Group and class of each row:
[  7  -5 -16 -10 -18   6  25  -3   3  -5  19  10  -2  -1  -9  -3  -7 -13
  -8  -3  10 -15] | (39) bupom
[ 23 -14 -20  -6 -12   4  22 -10  -5 -11  -4   7  -6  -4  -1 -13   0   2
  12   2 -48   3] | (42) tama
[ 20  26 -11  -1  -1   2  17   1 -10 -13   5  28 -16   4  -1  -2  -8 -10
  17 -11  -9  -3] | (42) zege
[ -5   6 -12  11 -35   7  13  11   5  -6  -3  -3 -11  -3   2  -5  -5 -12
  10 -11  22  -1] | (37) gama
[  3   4  -1  -3 -15   9  19  -6   0 -16  -3  -5 -12  -1   0   7   6 -14
   2  -6   2  13] | (37) gama
[ 10  -9 -21  -6 -22   1  23  -8  -9  -2   5   1   3   5   0 -18  -7  -6
   5   3  -1 -10] | (39) Vakek
[ 31 -23  -3   4   0   3  17 -13  -8 -11  -2  20   6  -3  -5 -13  -5   0
  10   3 -45  13] | (42) fini
[  0 -11 -18   4 -25   5  33   4  -2  -6   8  -1   7   0  -8 -27  -5   5
  -3   2 -26 -16] | (39) zibup
[ -3 -10 -14   3 -34   7  25  10   6  -1  12   8   2   4   0 -13 -11  -5
  -3   2   2 -10] | (39) bupom
[ 11 -10 -31 -14 -27   2  23  -5   9  -5   6  -4   1  -6   3  -9  -9 -11
   1   4   9  -7] | (39) Vakek
[ 19 -11 -13  -6 -11   3  15  -4  -4 -13   4  -2  -2  -2   1 -14   5   3
  -3   7 -20  -3] | (39) bupom
[  6   1  10   4 -19   4  12   3  -2  -8  -8   4  -2  -3  -4  -3  -2  -4
   9 -10   7  23] | (37) gama
[  4  -9 -16  -9 -34  13  32   3 -17 -14   5  15 -16  -4   4 -10 -10 -11
  -4   0  13 -14] | (39) zibup
[ 15 -12 -19  -7   4   7  24  -3 -11 -16  17  17 -18  -2  -1   2 -10  -6
   3  -5  28  -4] | (42) zege
[ 16 -12 -12  -4 -49   2  19  -6  -1  -5   0 -11   4   2  -3  -6  -3  -3
  -9   8 -27   0] | (39) Vakek
[  1  10 -11  -2 -18  12  21  11  -6 -17  -5  -1 -14  -9 -14 -12 -13 -11
  11  -5  14   6] | (37) gama
[ 19 -13  -7  -6  -5  10  18   0 -12  -4   6  14  -7   0  -2   1 -11  -8
  11  -3   4  -8] | (42) fini
[  8   7  -3  -1 -30 -15  19  -5  15 -11  -1   7  -4  -1   4   0 -13  -5
  10  -8  -1   8] | (37) dezi
[ -6   9  -4   1 -19   9  13   9   4 -12  21  -4 -16  -8   0  -3   2  -7
 -11   3  11   9] | (37) gama
[  3   2  -1   4  -8   3   7   0   5  -3 -15 -11  -5  -3  -1  -9  -5  -1
   3  -3 -38  20] | (37) beg
[  9   0   3  11 -35  -5  20   2 -12  -3  -5  -6  -4  -1   0 -22  -4 -13
   2   3   3  21] | (37) gama
[  6   6 -10   5 -15   3  17   7   2 -10  13 -11  -7 -25   8  -5  -5 -10
   3   2  15  11] | (37) gama
[  3   3 -11  -1 -15  -4  15  -1   2  -6   1  -3  -7  -7  17  12  -3  -8
  -7  -2  -1  15] | (37) dezi
[ -5  12 -14   1 -34   6  22  12   5  -8  14 -14 -13   5   7  -9  -6 -24
  -4  -2  61  -5] | (37) gama
[ 10   1  -1   1 -10  10   8  -6   3 -21   2   5 -17  -4   6   8 -18  -6
   2  -7  12  17] | (37) dezi
[  1   9 -11  -4 -17   6  12  -6   8  -6   3  -9 -19  -4  11   2  -5 -11
  -6   8  17  -1] | (37) beg
[ 11 -10 -13  -6  -7   5  16 -17  -4 -11  -8  12 -18  -4   0  -2   5  -2
   3   2 -17  15] | (42) tama
[  9   7   3   2 -33   2  13   5  -1 -10  -7  -3  -7  -4  -2  -8  -3 -13
  15  -5   7  15] | (37) gama
[ 19   6 -10  10 -29   6  14  -1  13 -18  -2   1  -5  -7   3   9  -8  -2
   7  -4  -4  11] | (37) dezi
[  7  -3 -23 -10  -9 -10  19  -8   2  -7   5   4   1  -9  -3   3  -2 -12
  -3   1  10  -7] | (39) Vakek
[ 17 -10  -6  -6 -11   3  17 -10  -6  -9   0  19  -3  -6   3  -6  -7  -4
  13   0 -30   7] | (42) fini
[ 27  -8 -17 -15  -6  14  11 -12  -7 -13  -6  16   7   2   2 -10 -10   4
   5   4 -36  -1] | (42) fini
[ 21  -4  -7   9   8   1  13  -3 -10 -13   4   9  -8  -4   6  -2 -11   3
   4  -1 -15  -2] | (42) zege
[ 21  -9   0  -2  -3   3  18  -2  -9 -13   8  15   2   3   6   2   6 -10
  11  -3  10   3] | (42) zege
[ 16  -3 -17  -5  -6  -8  16  -7  -6  -5   4  11   0  -4   2  -6  -7  -9
   3   4 -17   0] | (42) fini
[ 13  -3 -13   0 -21   5  26  -3  -4 -14  -2   7  -4  -4   0   2  -8  -6
   7  -1   1  15] | (37) beg
[  3  -6 -18   0 -24  -9  27  -4   2 -10  -3   4  -3  -6   0 -13   1  -6
   4   3  -9  -5] | (39) Vakek
[ 15  10  -2  -5  -8   4   4  -9   7  -5 -19  -4  -4 -10  -1 -13  -7   2
  12  -4 -26  12] | (37) dezi
[  5 -13 -18 -23 -20   9  25  -9   4 -15  11   4 -11   0   3   5  -2  -8
   0   8  -9  -7] | (39) Vakek
[ 21 -10 -13   0   2  -1  31  -3 -12 -10 -11   9  -3  -4   0  -7  -4  -2
  13  -5 -11  10] | (42) tama
[  8  -5  -1   6 -36  13  20  -1   1  -4  -8   0  -8  -6  -2 -13   4 -12
   7   4 -10  13] | (37) beg
[ -1   4 -24  -2 -23   7  41  13  -2 -31  33  22   0   2   2   1  -8  -2
  -8   4  25 -26] | (39) zibup

Group, then class:
[  4 -11   1  -2  -1  -4  -4  -5  14   5 -12  12 -35  -1 -12   9 -36   8
  -5 -12  13   5] | fel L
[  7  -9  -2  -5  14   0  -3 -20   4   0 -17  -2 -14   6 -10  26 -25   5
  12   4  11   7] | Ribid N
[  3 -30   5  -1  -3   0   1   6   5   2  -5   7 -43   2  -3   2 -31   7
  -7  -6   6   3] | fel Z
[  2 -16   5  -7   7  -4  -2  -3  10  -9  -9  15 -40   5   2  -4 -47   6
  -3  -5  10   5] | fel L
[  6 -19   2  -4   1  -3   1 -10   6   1 -11   2 -17   1  -1  -3 -18   3
   2  -1   6  -3] | Ribid J
[ 13  10   4  -6 -23 -14   7 -11  38   7 -11  15 -34 -10 -20  -2 -45  18
 -13 -15  30  -5] | Guro V
[  5  -7  -1  -3   5 -11   2  10  14 -15 -11  26 -47   0   3   6 -52   5
   1  -9  10   9] | fel L
[  8 -22  10  -4   9  -3  -6 -19   9  15 -10  -3 -24   4  -4  -1 -46   5
  -6   1  11   0] | Ribid J
[ 11 -18   0  -4   8  -1  -1 -30   5  -3 -14   7 -21   3  -3  22 -41   4
   2  -3   7   2] | Ribid N
[ 10 -15   5 -13   7   0  -1 -21   6  -3 -16   1 -33   4  -2  13 -45   5
   5   0  11   3] | Ribid J
[ 13  -7   0  -4  -1  -6  -2 -21  12  -3 -21  14 -39   6 -10  16 -38  11
   3 -11   9   4] | Ribid N
[ 10  12   6  -6 -22  -3   3 -24  33  25 -13   7 -15 -11 -29  -6 -27  13
 -15 -11  26  -9] | Guro T
[  0 -28   5   1  -3  -1  -2   8   7  12  -3  -6 -26   0  -8  -4 -15   6
  -7   3   7  -2] | fel Z
[  6 -22   3  -4  14   0  -1 -18   7   1 -10  -8 -11   4  -5  16 -35   4
   4   6  11   6] | Ribid N
[  1  17   2  -4  -5   0   3 -14  18   9  -6  -5  -8  -5 -22  13 -20   7
   3   2  20   7] | Guro T
[  8 -19   0   1  10   0  -1 -18   1   3 -15  10 -26   2  -1  11 -24   4
   4  -5   5   0] | Ribid J
[  6 -15   2  -9  17  -1  -1 -21   5  -3 -15   2 -20   4  -1  24 -49   5
   4   0  13  10] | Ribid N
[  9 -14   0  -8   4  -3   0 -16   9 -12 -12   7 -29   4  -2  11 -39   5
   3  -2  10   4] | Ribid N
[  5  -4   1   1   1  -2  -1   3   2   3  -9  21 -24   1  -8   2 -13   2
   4 -10  -3  -1] | fel L
[  2   4   6 -10  -4  -1   1 -10  22   8  -6  -3 -14  -3 -17   4 -39   9
  -5   3  21   2] | Guro V
[ 13 -14   1  -2  -4  -3   1 -15   8   0 -16   4 -32   4  -3  18 -34   7
   0  -7   6  -3] | Ribid N
[  1 -17   8  -6  15  -2  -5 -14  -4   6  -2   2  -2   3   9  -4 -42   0
  -6   3   2   0] | Ribid N
[  4  10   6 -10 -13  -4   2  -3  30  13  -9  -1 -21  -3 -21   0 -37  12
  -9  -2  23   4] | Guro V
